Moves between elements:
TD: §>QQ, @>QR, *>CL, $>ZJ, %>RC, !>GH
QJ: §>SD, @>SN, *>JR, $>BL, %>LJ, !>LC
GT: §>BN, @>GB, *>QM, $>HN, %>JF, !>GP
GG: §>ZM, @>SG, *>TB, $>RZ, %>TJ, !>LM
TB: §>SG, @>ZQ, *>LM, $>QC, %>RT, !>RZ
MJ: §>TG, @>FH, *>JH, $>NR, %>HZ, !>FR
ZL: §>MR, @>RN, *>ZF, $>JZ, %>TG, !>HZ
DT: §>RQ, @>NC, *>RR, $>GM, %>MP, !>TH
PQ: §>FP, @>FQ, *>NB, $>QR, %>GD, !>QQ
BL: §>JG, @>DD, *>BN, $>QP, %>SZ, !>GB
GM: §>BB, @>PP, *>GF, $>NB, %>FD, !>PQ
CH: §>DT, @>RR, *>DN, $>HM, %>BB, !>FD
QM: §>GB, @>QP, *>GP, $>SM, %>QT, !>HN
ZZ: §>QM, @>GP, *>ZR, $>SG, %>NF, !>ZM
ZG: §>JZ, @>CQ, *>MQ, $>DT, %>NR, !>LB
CQ: §>JH, @>FR, *>QD, $>NC, %>ZG, !>RQ
NQ: §>HZ, @>JZ, *>ZG, $>LB, %>FR, !>MQ
FL: §>QJ, @>JR, *>BP, $>FS, %>JG, !>SZ
LD: §>ZF, @>HZ, *>NQ, $>MQ, %>JH, !>ZG
JG: §>LJ, @>FL, *>DD, $>RH, %>LC, !>CG
FS: §>BL, @>BN, *>GT, $>GP, %>RH, !>QM
FR: §>LD, @>NQ, *>NR, $>MF, %>CQ, !>TM
TG: §>ZT, @>ZL, *>FH, $>NQ, %>NT, !>LD
DD: §>FL, @>BP, *>CG, $>JF, %>BL, !>RH
NZ: §>TB, @>LM, *>BS, $>MS, %>PB, !>CC
FH: §>ZL, @>ZF, *>LD, $>ZG, %>MJ, !>NQ
CC: §>RZ, @>QC, *>MS, $>SJ, %>FT, !>NH
DN: §>RR, @>TH, *>FD, $>GD, %>PP, !>HM
FZ: §>JM, @>RC, *>CN, $>QJ, %>CL, !>PF
JZ: §>MJ, @>JH, *>CQ, $>RQ, %>NQ, !>QD
JH: §>FH, @>LD, *>FR, $>TM, %>JZ, !>NR
RR: §>NC, @>CJ, *>TH, $>GF, %>CH, !>GM
HN: §>FF, @>NF, *>SM, $>TJ, %>ZR, !>DL
NH: §>QB, @>BG, *>SJ, $>TG, %>LP, !>JD
BF: §>NZ, @>BS, *>FT, $>LP, %>QC, !>NJ
RC: §>PM, @>TD, *>JQ, $>SN, %>FZ, !>SD
RQ: §>NR, @>TM, *>NC, $>BB, %>LB, !>CJ
ZT: §>LP, @>MR, *>ZL, $>HZ, %>JD, !>ZF
NT: §>JD, @>TG, *>MJ, $>FR, %>ZF, !>JH
ZQ: §>DL, @>TJ, *>QZ, $>BF, %>TB, !>PB
MF: §>MQ, @>LB, *>MP, $>DN, %>NC, !>CH
MQ: §>CQ, @>QD, *>LB, $>RR, %>TM, !>DT
QR: §>TP, @>JM, *>FZ, $>PF, %>TD, !>CN
FT: §>BS, @>CC, *>NJ, $>MR, %>QB, !>LP
LJ: §>PF, @>QJ, *>FL, $>SZ, %>TC, !>BP
JR: §>SN, @>TC, *>LC, $>BN, %>FL, !>BL
QQ: §>SF, @>TP, *>QR, $>CN, %>PM, !>FZ
ZJ: §>CN, @>PF, *>LJ, $>BP, %>SN, !>FL
QB: §>BF, @>FT, *>BG, $>ZT, %>MS, !>HF
CN: §>RC, @>JQ, *>PF, $>JR, %>GH, !>QJ
HF: §>NJ, @>LP, *>ZT, $>ZF, %>SJ, !>ZL
HM: §>GM, @>GF, *>GD, $>PM, %>FQ, !>HH
CG: §>BP, @>SZ, *>RH, $>QT, %>BN, !>JF
RZ: §>QZ, @>PB, *>QC, $>BG, %>BS, !>QB
PM: §>NB, @>QQ, *>TD, $>GH, %>JM, !>CL
CL: §>QR, @>FZ, *>GH, $>LJ, %>JQ, !>ZJ
ZM: §>HN, @>SM, *>SG, $>QZ, %>DS, !>ZQ
NC: §>TM, @>MF, *>CJ, $>PP, %>DT, !>BB
RH: §>SZ, @>FS, *>JF, $>ZZ, %>GB, !>QT
LP: §>MS, @>NH, *>MR, $>NT, %>HF, !>RN
QD: §>FR, @>NR, *>RQ, $>CJ, %>MQ, !>NC
PP: §>CH, @>DN, *>FP, $>SF, %>GM, !>FQ
NJ: §>CC, @>MS, *>LP, $>RN, %>BG, !>MR
BN: §>DD, @>CG, *>GB, $>FF, %>FS, !>QP
JM: §>HH, @>PM, *>RC, $>SD, %>QR, !>JQ
LM: §>ZQ, @>QZ, *>RZ, $>QB, %>NZ, !>QC
RT: §>GG, @>TB, *>NZ, $>CC, %>QZ, !>BS
QT: §>GT, @>QM, *>ZZ, $>ZM, %>FF, !>ZR
SJ: §>BG, @>HF, *>JD, $>FH, %>MR, !>TG
GD: §>GF, @>PQ, *>HH, $>TD, %>SF, !>PM
FF: §>JF, @>QT, *>NF, $>DS, %>GP, !>MH
NR: §>NQ, @>ZG, *>TM, $>MP, %>QD, !>MF
HZ: §>NT, @>MJ, *>JZ, $>QD, %>LD, !>CQ
MS: §>QC, @>QB, *>NH, $>JD, %>NJ, !>SJ
MR: §>NH, @>SJ, *>RN, $>MJ, %>ZT, !>NT
BP: §>JR, @>LC, *>SZ, $>GT, %>DD, !>FS
GP: §>QP, @>FF, *>HN, $>DL, %>ZZ, !>SM
HH: §>PQ, @>NB, *>PM, $>CL, %>TP, !>TD
MP: §>LB, @>DT, *>CH, $>FD, %>CJ, !>DN
PB: §>RT, @>NZ, *>BF, $>NJ, %>RZ, !>FT
QZ: §>TJ, @>RT, *>PB, $>FT, %>LM, !>BF
SF: §>HM, @>GD, *>TP, $>RC, %>NB, !>JM
ZR: §>GP, @>HN, *>ZM, $>ZQ, %>MH, !>SG
GB: §>CG, @>RH, *>QP, $>NF, %>GT, !>FF
FQ: §>FD, @>HM, *>SF, $>JM, %>PQ, !>TP
GF: §>PP, @>FP, *>PQ, $>QQ, %>HM, !>NB
JQ: §>TD, @>CL, *>SD, $>TC, %>CN, !>SN
GH: §>FZ, @>CN, *>ZJ, $>FL, %>SD, !>LJ
JF: §>FS, @>GT, *>QT, $>ZR, %>QP, !>ZZ
PF: §>JQ, @>SD, *>QJ, $>LC, %>ZJ, !>JR
LC: §>TC, @>JG, *>BL, $>GB, %>BP, !>BN
LB: §>QD, @>RQ, *>DT, $>TH, %>MF, !>RR
BG: §>FT, @>NJ, *>HF, $>ZL, %>NH, !>ZT
QC: §>PB, @>BF, *>QB, $>HF, %>CC, !>BG
SD: §>CL, @>GH, *>SN, $>JG, %>PF, !>TC
TM: §>ZG, @>MQ, *>MF, $>CH, %>RQ, !>MP
ZF: §>RN, @>NT, *>HZ, $>CQ, %>FH, !>JZ
NB: §>FQ, @>SF, *>QQ, $>FZ, %>HH, !>QR
SM: §>NF, @>MH, *>DL, $>RT, %>ZM, !>TJ
TP: §>GD, @>HH, *>JM, $>JQ, %>QQ, !>RC
CJ: §>MF, @>MP, *>BB, $>FP, %>RR, !>PP
QP: §>RH, @>JF, *>FF, $>MH, %>QM, !>NF
TH: §>CJ, @>BB, *>GM, $>PQ, %>DN, !>GF
FP: §>DN, @>FD, *>FQ, $>TP, %>GF, !>SF
SG: §>SM, @>DL, *>ZQ, $>PB, %>GG, !>QZ
TJ: §>DS, @>GG, *>RT, $>BS, %>ZQ, !>NZ
BS: §>LM, @>RZ, *>CC, $>NH, %>BF, !>MS
SZ: §>LC, @>BL, *>FS, $>QM, %>CG, !>GT
DS: §>ZR, @>ZM, *>GG, $>LM, %>DL, !>TB
JD: §>HF, @>ZT, *>TG, $>LD, %>RN, !>FH
RN: §>SJ, @>JD, *>NT, $>JH, %>ZL, !>MJ
SN: §>GH, @>ZJ, *>TC, $>DD, %>QJ, !>JG
MH: §>ZZ, @>ZR, *>DS, $>TB, %>SM, !>GG
TC: §>ZJ, @>LJ, *>JG, $>CG, %>JR, !>DD
DL: §>MH, @>DS, *>TJ, $>NZ, %>SG, !>RT
BB: §>MP, @>CH, *>PP, $>FQ, %>TH, !>FP
FD: §>TH, @>GM, *>HM, $>HH, %>FP, !>GD
NF: §>QT, @>ZZ, *>MH, $>GG, %>HN, !>DS

In the rows, 516 stands for zero.

The rows follow the links: the fewer symbols apart two elements are, the more alike their rows tend to be.

Each row is also shifted at random along 8 hidden directions that mean nothing.

Some elements, each with a row of numbers:
HF: 278	457	421	511	520	601	581	572	504	553	507	427	584	558	511	448	561	441	750	445	349	443	464	566	520	512	534	475	369	455	511	614	603	545	577	487	624	463	555	486	304	614
BF: 411	417	432	374	578	616	476	527	466	683	496	518	529	519	546	453	523	423	540	813	563	694	642	637	494	504	439	379	483	333	556	636	548	596	525	749	559	562	490	535	564	664
FS: 422	480	528	498	537	641	516	525	557	631	568	474	496	490	536	470	509	511	476	668	599	424	736	492	372	522	562	452	549	486	407	472	501	475	455	635	668	439	557	412	580	550
FL: 337	517	546	492	519	397	507	524	525	483	580	577	537	527	532	604	441	630	493	533	424	516	452	531	526	525	493	473	485	664	487	516	444	523	562	529	569	588	528	559	504	497
LP: 217	461	430	572	532	541	543	490	471	512	465	535	637	546	510	472	534	449	534	441	359	600	536	653	546	587	591	564	399	513	550	642	609	383	608	418	545	373	456	629	492	557
PF: 525	563	431	398	519	424	512	554	487	499	525	534	487	385	557	518	435	605	449	770	402	238	498	409	446	467	536	414	565	604	501	509	428	575	470	553	630	686	522	634	590	622
MR: 719	484	570	571	569	544	490	482	428	489	522	714	609	604	521	544	542	488	438	468	543	637	492	507	598	446	500	586	514	608	520	371	557	555	650	506	525	522	445	588	499	438
DL: 141	451	491	621	619	500	527	400	415	523	519	492	604	559	507	481	478	450	275	571	605	484	622	436	537	568	497	586	505	460	534	596	570	640	567	487	624	618	445	705	785	584
MJ: 685	551	418	522	573	522	491	437	381	489	405	587	574	447	528	432	535	423	258	712	620	440	571	400	561	488	532	567	620	425	620	499	572	620	514	503	513	657	380	742	778	594
FR: 578	550	505	539	487	620	495	512	498	528	441	622	553	531	512	460	603	466	485	524	632	580	551	519	550	495	570	561	564	475	550	381	566	453	554	531	458	437	443	500	481	481
NF: 573	413	523	468	542	525	531	572	509	621	626	315	357	547	494	548	477	519	716	531	561	335	487	481	443	471	424	488	445	410	470	558	448	647	496	560	483	597	650	445	416	627
SG: 481	428	442	475	597	380	509	511	411	529	539	588	567	494	536	544	412	543	392	617	378	553	566	617	455	532	496	547	434	579	529	657	512	466	622	444	506	555	466	791	712	620
QZ: 660	394	532	486	543	600	550	608	522	612	618	401	416	549	512	538	513	471	791	432	413	442	518	571	403	443	488	518	419	480	431	538	517	516	516	506	499	411	651	388	324	556
BS: 585	415	501	625	534	660	507	449	496	601	539	447	477	538	494	519	539	419	511	488	511	504	650	605	489	573	624	615	477	452	500	552	549	324	505	478	478	261	509	494	508	516
RR: 695	620	444	372	501	464	541	678	464	466	441	585	470	369	545	396	524	534	519	595	566	236	532	343	336	335	489	534	618	511	497	346	530	616	509	417	464	681	521	615	626	605
CN: 496	577	449	392	499	446	520	609	512	507	501	563	466	356	557	479	461	588	452	683	446	297	596	457	341	445	561	482	591	588	469	463	470	456	469	479	535	566	523	606	647	586
QM: 284	465	652	502	611	417	484	529	431	504	588	607	437	539	521	582	455	516	387	460	665	644	569	463	434	397	364	627	592	548	479	426	493	646	554	471	350	631	534	598	757	444
NR: 450	561	397	427	476	583	520	540	536	567	397	479	578	495	521	387	584	466	562	666	590	541	533	534	554	550	511	405	506	348	595	582	565	578	509	630	571	587	461	514	480	646
LB: 866	593	457	336	518	339	503	657	415	422	464	791	573	435	566	511	471	618	497	612	393	482	389	489	472	345	457	494	540	695	547	375	494	574	663	448	455	715	455	741	534	556
ZQ: 738	406	461	478	557	581	500	516	491	624	577	570	555	517	542	545	473	520	543	680	339	531	623	663	459	543	594	452	424	585	460	578	500	362	569	598	631	367	514	551	459	580
CG: 381	485	547	550	500	555	536	516	616	597	560	333	442	510	499	486	507	517	536	464	621	512	678	560	387	605	534	517	505	410	446	616	504	422	426	524	511	397	591	392	600	532
TB: 729	419	517	705	553	683	553	455	485	581	592	378	465	534	487	497	533	442	501	440	548	166	666	415	421	532	675	665	496	500	415	432	537	402	499	398	610	308	556	484	510	532
FF: 655	441	574	465	614	436	486	523	402	518	652	614	465	546	547	647	416	576	507	643	440	373	394	391	538	369	407	487	523	670	473	403	420	746	577	581	579	744	561	596	487	528
TM: 537	565	547	543	439	560	524	492	629	499	457	434	560	613	481	505	607	487	678	350	574	796	387	614	691	619	470	450	463	406	591	613	557	541	494	601	480	484	524	320	303	446
JQ: 495	585	578	568	491	610	521	486	580	511	538	490	492	489	520	507	545	531	456	550	611	358	580	361	497	506	578	492	626	550	452	372	490	548	406	577	644	509	542	361	511	443
NQ: 495	550	471	678	514	551	508	323	473	399	447	588	686	581	503	575	557	461	405	502	344	567	337	498	838	624	626	515	497	606	636	568	554	530	532	526	665	507	395	576	389	434

From each start, follow one symbol. Which element do you reach?
Answers are names.
---
467	416	547	450	586	605	549	661	440	605	586	502	397	505	528	465	525	441	681	460	571	365	620	458	289	315	452	606	504	458	408	370	554	582	563	440	426	484	614	484	512	568
$
MS
---
841	530	449	448	506	523	488	534	471	525	449	592	503	472	528	497	536	478	521	611	490	572	494	579	539	483	527	517	535	471	586	514	530	465	527	528	411	498	461	589	510	554
§
ZF
---
472	496	467	375	508	341	503	600	525	528	556	597	521	450	553	567	395	664	511	644	336	549	524	656	408	535	502	427	445	658	485	615	429	390	581	517	518	538	527	650	566	595
*
BL
---
320	596	548	698	479	429	521	335	594	373	487	429	576	505	488	597	490	535	322	370	417	624	461	536	678	719	612	567	554	588	575	708	510	397	393	422	541	431	473	524	634	373
*
GH
---
364	429	483	544	549	621	524	515	462	574	536	539	557	567	513	507	546	450	615	510	427	503	524	578	530	496	555	532	431	514	505	499	561	476	595	515	565	409	509	521	380	550
$
ZT
---
724	453	609	472	553	420	475	549	500	534	617	580	413	507	530	638	426	583	500	507	468	619	539	604	430	462	462	559	523	625	461	500	433	433	532	493	374	475	568	541	583	452
$
ZR
---
506	440	495	615	556	503	490	369	495	573	551	362	467	540	486	562	461	492	365	599	590	500	591	545	570	662	537	548	493	418	559	698	473	477	458	542	503	501	497	594	685	576
%
NF
---
461	618	457	598	474	452	583	536	512	397	398	380	499	440	471	388	564	469	453	305	620	318	518	383	453	540	550	684	572	404	565	547	595	512	469	242	388	542	490	620	704	547
$
PP
---
863	414	426	402	521	678	485	562	520	745	596	460	410	448	550	501	484	541	585	900	529	253	720	555	344	502	609	378	495	458	419	469	423	393	483	731	659	418	567	453	433	700
%
ZZ
---
806	514	535	545	531	536	521	516	470	478	499	506	487	539	502	520	550	443	573	410	533	527	426	465	570	452	476	588	534	474	556	481	555	606	515	451	418	543	519	511	478	480
$
CQ
---
625	448	583	698	518	649	505	470	474	511	544	689	576	613	501	559	575	483	485	308	489	556	584	593	530	512	681	708	477	668	453	302	567	238	659	379	480	180	458	507	385	366
@
BG
---
833	570	440	499	412	634	553	611	597	569	448	391	455	469	496	396	601	509	696	462	599	298	568	501	411	523	614	523	503	398	491	444	542	383	482	466	485	382	552	396	363	589
*
NC
---
535	530	509	391	486	450	505	665	525	551	558	572	398	409	545	518	458	635	559	598	511	309	589	508	292	413	541	521	552	607	421	380	430	388	532	464	434	489	568	549	539	567
!
LC
